Below is a small trained network, with its code and all its weights. Each question gives an input and a class and asks what happens when units are switched off, that is, made to give their printed mean instead of their output.

import numpy as np


def w(rows, s, z=0):
    codes = np.array(rows[::2]) - 128.0
    scale = np.full(codes.shape[1], s)
    scale[-1] = z or s
    return codes * scale


def f(y):
    return np.maximum(y, 0)


def log_softmax(a):
    a = a - a.max(-1, keepdims=True)
    return a - np.log(np.exp(a).sum(-1, keepdims=True))


def net(x, mask):
    res = np.array(x, float).reshape(1, 8) / 4 @ E
    y = f(res @ A[0][:, :-1].T + A[0][:, -1])
    res = res + np.where(mask, y, B[0][:, -1]) @ B[0][:, :-1]
    return log_softmax(res[-1] @ U[:, :-1].T + U[:, -1])


A, B = {}, {}
E = w([
[78,126,108,143,99,114,122,108,124,177],'x0',
[78,223,137,128,40,72,109,126,111,39],'x1',
[177,183,132,69,52,150,89,161,177,144],'x2',
[67,157,212,173,90,88,140,59,110,114],'x3',
[89,43,124,114,105,119,218,150,74,80],'x4',
[35,127,136,95,144,254,113,131,107,125],'x5',
[158,113,172,151,99,94,28,126,33,137],'x6',
[131,132,166,55,190,96,86,112,170,70],'x7',
],0.0076)
A[0] = w([
[169,141,84,114,65,170,68,189,107,190,190],'neuron 1',
[108,138,151,131,106,103,107,111,150,82,198],'neuron 2',
[140,56,111,123,125,142,158,149,2,100,133],'neuron 3',
[102,105,123,157,82,161,137,149,119,133,78],'neuron 4',
[71,83,78,128,138,218,189,105,110,131,168],'neuron 5',
[166,127,180,80,170,127,142,138,173,103,242],'neuron 6',
[140,117,160,136,140,138,105,123,76,184,65],'neuron 7',
[189,90,103,112,157,146,129,131,179,119,57],'neuron 8',
[152,99,125,117,120,148,160,83,67,140,106],'neuron 9',
[189,163,131,103,130,89,95,98,118,92,105],'neuron 10',
[163,129,74,125,103,106,205,131,163,168,185],'neuron 11',
[64,176,89,89,163,170,147,106,188,129,182],'neuron 12',
[194,66,138,134,180,135,159,200,222,130,150],'neuron 13',
[67,157,170,160,65,80,137,118,80,120,250],'neuron 14',
[151,134,136,139,64,122,173,69,114,107,145],'neuron 15',
],0.0083,0.0015)
B[0] = w([
[168,214,12,103,149,190,64,110,127,99,245],'neuron 1',
[74,129,183,171,73,125,106,159,183,43,178],'neuron 2',
[32,36,254,94,164,64,195,85,211,166,236],'neuron 3',
[105,131,117,164,136,95,129,153,157,99,168],'neuron 4',
[13,78,253,116,53,46,150,107,186,123,254],'neuron 5',
[50,102,132,158,84,111,160,217,173,117,201],'neuron 6',
[185,104,107,99,101,66,106,112,159,157,177],'neuron 7',
[124,145,105,135,128,153,121,197,142,90,195],'neuron 8',
[112,100,149,136,71,82,125,99,147,130,171],'neuron 9',
[24,66,213,105,135,78,178,120,165,130,186],'neuron 10',
[47,179,84,185,55,164,79,216,153,52,217],'neuron 11',
[37,87,171,149,192,107,217,113,203,102,233],'neuron 12',
[93,181,73,206,42,160,127,163,197,92,236],'neuron 13',
[98,185,1,188,94,153,52,221,125,2,226],'neuron 14',
[148,165,117,131,75,205,90,153,136,60,182],'neuron 15',
],0.0056,0.0073)
U = w([
[110,93,235,80,126,128,254,111,148,138,233],'0',
[243,151,121,47,161,170,130,72,86,186,1],'1',
[140,187,96,165,94,175,106,176,117,81,114],'2',
],0.0076,0.00097)

Each question gives the input, the list of numbers given to net, and the class t.
The units are the neurons (one row each of A and B). Each row of codes is followed by its name. A weight is (code - 128) times the scale printed after its matrix; where a second scale follows, it is the last column's (A, B and U).
mask holds one flag per neuron, in row order. A switched-off neuron (its flag False) gives its mean, the last column of its row in B, instead of its output. The means were averaged over made-up inputs and are rounded, as every weight is.
A unit's drop is (log p(t) with every unit on - log p(t) with that unit switched off) / (log p(t) with every unit on - log p(t) with every unit switched off).
The circuit of an input: a set's keep is (log p(t) with only the set's units on - log p(t) with every unit switched off) / (log p(t) with every unit on - log p(t) with every unit switched off). Starting from the 12 units with the biggest drops (on a tie, the unit counted first), units are removed one at a time, each time the one whose removal leaves the highest keep (on an exact tie, the one counted first), for as long as the keep stays at least 0.8.
units of the circuit, in order: the units of the circuit, biggest drop first
top k neurons: the k neurons with the biggest drops, biggest first
drop of u: that unit's drop, to one decimal
input [-1,1,-4,2,-6,5,-1,-2], class 0: units of the circuit, in order	(neuron 1; neuron 11)
input [5,2,-1,-6,-7,6,-7,-1], class 0: units of the circuit, in order	(neuron 12)
input [-4,8,4,1,-4,-2,0,6], class 0: top 3 neurons	(neuron 10; neuron 1; neuron 11)
input [-6,-8,1,-2,-3,2,-5,4], class 2: top 2 neurons	(neuron 13; neuron 3)
input [-2,-7,1,-6,5,-1,-8,3], class 2: top 3 neurons	(neuron 13; neuron 11; neuron 8)
input [-5,2,7,2,-6,-3,8,8], class 0: top 4 neurons	(neuron 10; neuron 11; neuron 13; neuron 14)
input [3,-6,-6,4,-4,-5,-4,1], class 2: top 2 neurons	(neuron 3; neuron 5)
input [4,-5,4,-8,-1,2,6,0], class 1: top 2 neurons	(neuron 14; neuron 11)
input [-2,-3,-2,1,2,-8,-3,7], class 2: top 4 neurons	(neuron 13; neuron 3; neuron 5; neuron 12)
input [3,2,5,8,3,3,-5,5], class 2: top 3 neurons	(neuron 14; neuron 3; neuron 5)
input [6,5,2,-2,2,8,-2,1], class 0: top 2 neurons	(neuron 12; neuron 5)
input [-3,5,2,-3,0,2,-4,7], class 0: top 3 neurons	(neuron 14; neuron 12; neuron 1)
input [3,3,-6,5,4,-6,-4,-4], class 2: drop of neuron 14	0.4
input [-8,-8,0,-2,0,-2,-7,0], class 2: drop of neuron 11	0.1
input [3,8,-5,5,7,-4,0,2], class 2: drop of neuron 14	1.2
